Here is a tiny trained network, its code and every weight. The questions are about switching its units off for an input and a target symbol, where a switched-off unit gives its printed mean instead of its output.

import numpy as np


def w(rows, s, z=0):
    codes = np.array(rows[::2]) - 128.0
    scale = np.full(codes.shape[1], s)
    scale[-1] = z or s
    return codes * scale


def f(y):
    return np.maximum(y, 0)


def softmax(a):
    e = np.exp(a - a.max(-1, keepdims=True))
    return e / e.sum(-1, keepdims=True)


def log_softmax(a):
    a = a - a.max(-1, keepdims=True)
    return a - np.log(np.exp(a).sum(-1, keepdims=True))


def net(x, mask):
    ids = ['αδεθξπτφ'.index(c) for c in x.split()]
    T = len(ids)
    res = E[ids] + P[:T]
    u = 0
    for l in range(2):
        r = res
        for j in range(2):
            rows = slice(2 * j, 2 * j + 2)
            q, k, v = (r @ M[l][rows].T for M in (Q, K, V))
            z = softmax(np.where(np.tri(T) > 0, q @ k.T / 2**0.5, -1e9)) @ v
            o = O[l][rows]
            res = res + np.where(mask[u + j], z, o[:, -1]) @ o[:, :-1]
        u += 2
        y = f(res @ A[l][:, :-1].T + A[l][:, -1])
        res = res + np.where(mask[u : u + 12], y, B[l][:, -1]) @ B[l][:, :-1]
        u += 12
    return log_softmax(res[-1] @ U[:, :-1].T + U[:, -1])


Q, K, V, O, A, B = {}, {}, {}, {}, {}, {}
E = w([
[146,172,224,92,172],'α',
[52,223,143,80,4],'δ',
[96,145,96,3,106],'ε',
[83,146,68,178,213],'θ',
[15,128,179,209,76],'ξ',
[236,207,78,72,190],'π',
[227,201,193,161,15],'τ',
[142,202,31,189,41],'φ',
],0.0046)
P = w([
[181,4,137,138,127],'0',
[82,207,135,114,142],'1',
[86,195,135,123,136],'2',
[84,199,140,117,134],'3',
[90,202,145,118,123],'4',
[96,190,138,122,131],'5',
[95,192,136,121,137],'6',
[93,206,138,125,131],'7',
],0.0033)
Q[0] = w([
[152,154,86,140,201],'0.h0',
[132,251,165,122,109],'0.h0',
[183,11,122,183,158],'0.h1',
[123,131,131,168,180],'0.h1',
],0.029)
K[0] = w([
[161,119,120,108,207],'0.h0',
[175,13,122,113,125],'0.h0',
[69,252,140,145,170],'0.h1',
[97,122,104,145,90],'0.h1',
],0.032)
V[0] = w([
[72,142,108,116,154],'0.h0',
[197,123,155,129,100],'0.h0',
[170,111,148,101,136],'0.h1',
[180,139,2,160,161],'0.h1',
],0.0073)
O[0] = w([
[85,180,104,93,148,33],'0.h0',
[186,44,143,175,100,237],'0.h0',
[173,109,94,139,89,204],'0.h1',
[2,52,76,197,149,254],'0.h1',
],0.0037,0.00085)
A[0] = w([
[159,136,133,149,217,250],'0.n0',
[174,111,99,125,130,190],'0.n1',
[139,95,191,145,184,197],'0.n2',
[163,160,60,159,83,165],'0.n3',
[97,91,122,160,147,138],'0.n4',
[171,129,127,74,169,113],'0.n5',
[108,133,132,202,32,215],'0.n6',
[96,155,121,141,93,193],'0.n7',
[136,129,210,160,107,195],'0.n8',
[86,129,95,9,101,116],'0.n9',
[75,166,226,99,112,177],'0.n10',
[189,191,179,94,105,175],'0.n11',
],0.013,0.0022)
B[0] = w([
[96,192,47,139,95,166],'0.n0',
[130,154,166,137,87,154],'0.n1',
[162,113,47,162,94,149],'0.n2',
[131,214,150,120,93,224],'0.n3',
[78,144,133,143,104,141],'0.n4',
[182,156,140,81,100,148],'0.n5',
[106,166,254,159,169,252],'0.n6',
[95,152,134,136,175,218],'0.n7',
[167,62,119,171,176,171],'0.n8',
[110,70,155,8,109,186],'0.n9',
[155,97,75,110,233,205],'0.n10',
[227,174,145,81,120,206],'0.n11',
],0.018,0.0044)
Q[1] = w([
[112,235,141,27,237],'1.h0',
[109,171,118,96,173],'1.h0',
[149,141,122,101,142],'1.h1',
[133,39,166,225,5],'1.h1',
],0.021)
K[1] = w([
[170,17,175,194,8],'1.h0',
[141,59,148,186,66],'1.h0',
[138,93,124,151,140],'1.h1',
[99,218,84,72,243],'1.h1',
],0.015)
V[1] = w([
[51,199,138,43,183],'1.h0',
[164,162,50,100,203],'1.h0',
[203,88,171,46,10],'1.h1',
[70,150,58,137,73],'1.h1',
],0.011)
O[1] = w([
[181,125,117,179,209,116],'1.h0',
[189,198,94,93,116,79],'1.h0',
[163,71,111,181,2,255],'1.h1',
[111,187,54,153,148,49],'1.h1',
],0.0082,0.0079)
A[1] = w([
[111,153,51,89,241,22],'1.n0',
[17,159,155,66,103,254],'1.n1',
[79,80,30,111,155,114],'1.n2',
[133,123,100,136,150,88],'1.n3',
[12,99,64,194,81,119],'1.n4',
[229,47,139,88,156,111],'1.n5',
[111,15,45,69,143,101],'1.n6',
[83,154,1,160,150,127],'1.n7',
[141,71,109,78,166,49],'1.n8',
[26,162,145,221,90,82],'1.n9',
[156,30,5,30,159,154],'1.n10',
[194,188,93,227,164,200],'1.n11',
],0.0067,0.0037)
B[1] = w([
[137,28,21,98,109,210],'1.n0',
[12,162,100,47,138,255],'1.n1',
[105,67,162,175,99,159],'1.n2',
[141,115,124,136,145,136],'1.n3',
[100,126,44,72,224,156],'1.n4',
[178,69,105,63,184,231],'1.n5',
[85,144,202,209,91,192],'1.n6',
[87,190,190,113,98,171],'1.n7',
[192,138,180,144,141,165],'1.n8',
[101,66,96,209,66,228],'1.n9',
[113,97,174,220,4,225],'1.n10',
[151,195,125,235,155,239],'1.n11',
],0.012,0.0077)
U = w([
[88,223,172,182,93,97],'α',
[175,200,77,74,72,210],'δ',
[132,124,116,46,175,173],'ε',
[81,87,150,183,208,195],'θ',
[90,137,2,131,110,138],'ξ',
[204,161,178,131,168,73],'π',
[185,91,53,184,90,120],'τ',
[102,75,149,95,76,3],'φ',
],0.0042,0.0027)

Each question gives the input, a string of symbols that net reads in full, and the target symbol t.
The units are the heads (2 rows each of Q, K, V and O) and the neurons (one row each of A and B). Each row of codes is followed by its name. A weight is (code - 128) times the scale printed after its matrix; where a second scale follows, it is the last column's (O, A, B and U).
mask holds one flag per unit, layer by layer, with each layer's heads first. A switched-off unit (its flag False) gives its mean, the last column of its rows in O or B, instead of its output. The means were averaged over made-up inputs and are rounded, as every weight is.
A unit's drop is (log p(t) with every unit on - log p(t) with that unit switched off) / (log p(t) with every unit on - log p(t) with every unit switched off).
The circuit of an input: a set's keep is (log p(t) with only the set's units on - log p(t) with every unit switched off) / (log p(t) with every unit on - log p(t) with every unit switched off). Starting from the 12 units with the biggest drops (on a tie, the unit counted first), units are removed one at a time, each time the one whose removal leaves the highest keep (on an exact tie, the one counted first), for as long as the keep stays at least 0.8.
circuit, biggest first: the units of the circuit, biggest drop first
top k neurons: the k neurons with the biggest drops, biggest first
k most important neurons of layer l: the k neurons of layer l with the biggest drops, biggest first
heads that matter: for each layer, one digit per head in row order, 1 if its drop is at least 0.15 and else 0, layers parted by /
input ε τ α θ, target τ: circuit, biggest first -> (1.h1, 0.n9, 1.n1, 0.n7)
input α π τ α ε π ε α, target δ: circuit, biggest first -> (1.h0, 0.n11, 0.h1, 0.n6)
input ξ ξ φ φ φ ε φ π, target ε: heads that matter -> 00 / 01
input α φ α φ φ τ ε, target δ: circuit, biggest first -> (1.h0, 0.h1, 0.n2, 0.n6)
input θ θ π, target ξ: circuit, biggest first -> (1.h1, 1.n0, 0.n0, 0.n6)
input ε φ ξ θ φ ε, target φ: circuit, biggest first -> (0.n9, 1.n11, 1.n10, 0.n6)
input φ α φ ξ δ, target θ: circuit, biggest first -> (1.h0, 0.n10, 0.n6)
input ξ α ε δ φ φ ε, target φ: top 2 neurons -> (1.n10, 0.n6)
input τ δ α, target φ: heads that matter -> 10 / 11
input δ θ τ α δ, target ε: heads that matter -> 00 / 00
input δ ε φ δ, target π: top 2 neurons -> (1.n1, 0.n11)
input ε ε α ξ τ, target π: top neuron -> (0.n11)
input ε φ ε, target τ: circuit, biggest first -> (0.n6, 1.n1, 1.h0)
input ξ ε φ φ δ θ, target ξ: top 3 neurons -> (1.n0, 0.n11, 0.n0)
input α α ξ α τ, target δ: circuit, biggest first -> (1.h0, 0.n2, 0.h1, 0.n11)
input ε φ ε τ θ ε ε ξ, target τ: circuit, biggest first -> (1.h1, 0.n9, 0.n10, 1.n1)
input δ π δ α, target π: 2 most important neurons of layer 0 -> (0.n11, 0.n9)
input φ ε θ φ φ ξ δ, target ε: heads that matter -> 00 / 01
input θ θ φ ξ δ, target ξ: top 3 neurons -> (1.n0, 0.n0, 0.n10)
input θ ξ ε, target ξ: top 4 neurons -> (1.n0, 0.n0, 1.n1, 0.n11)
input θ φ ε ε φ ε ε α, target ξ: top 3 neurons -> (1.n0, 0.n0, 0.n9)
input τ α ξ δ, target φ: top 2 neurons -> (0.n7, 0.n11)
input α θ φ τ φ ε φ, target δ: 3 most important neurons of layer 0 -> (0.n8, 0.n2, 0.n11)
input ξ φ α ε θ π ε, target ε: top 2 neurons -> (1.n5, 0.n11)
input α π α ε δ τ τ, target δ: most important neuron of layer 1 -> (1.n6)
input δ τ φ θ φ ε α, target π: top 3 neurons -> (0.n11, 1.n9, 0.n3)
input ξ θ φ φ ξ, target ε: most important neuron of layer 0 -> (0.n10)
input π α θ τ, target π: 2 most important neurons of layer 0 -> (0.n8, 0.n11)
input τ π τ τ φ φ, target φ: top neuron -> (1.n11)
input θ π ε τ ε, target ξ: top 2 neurons -> (1.n0, 0.n0)
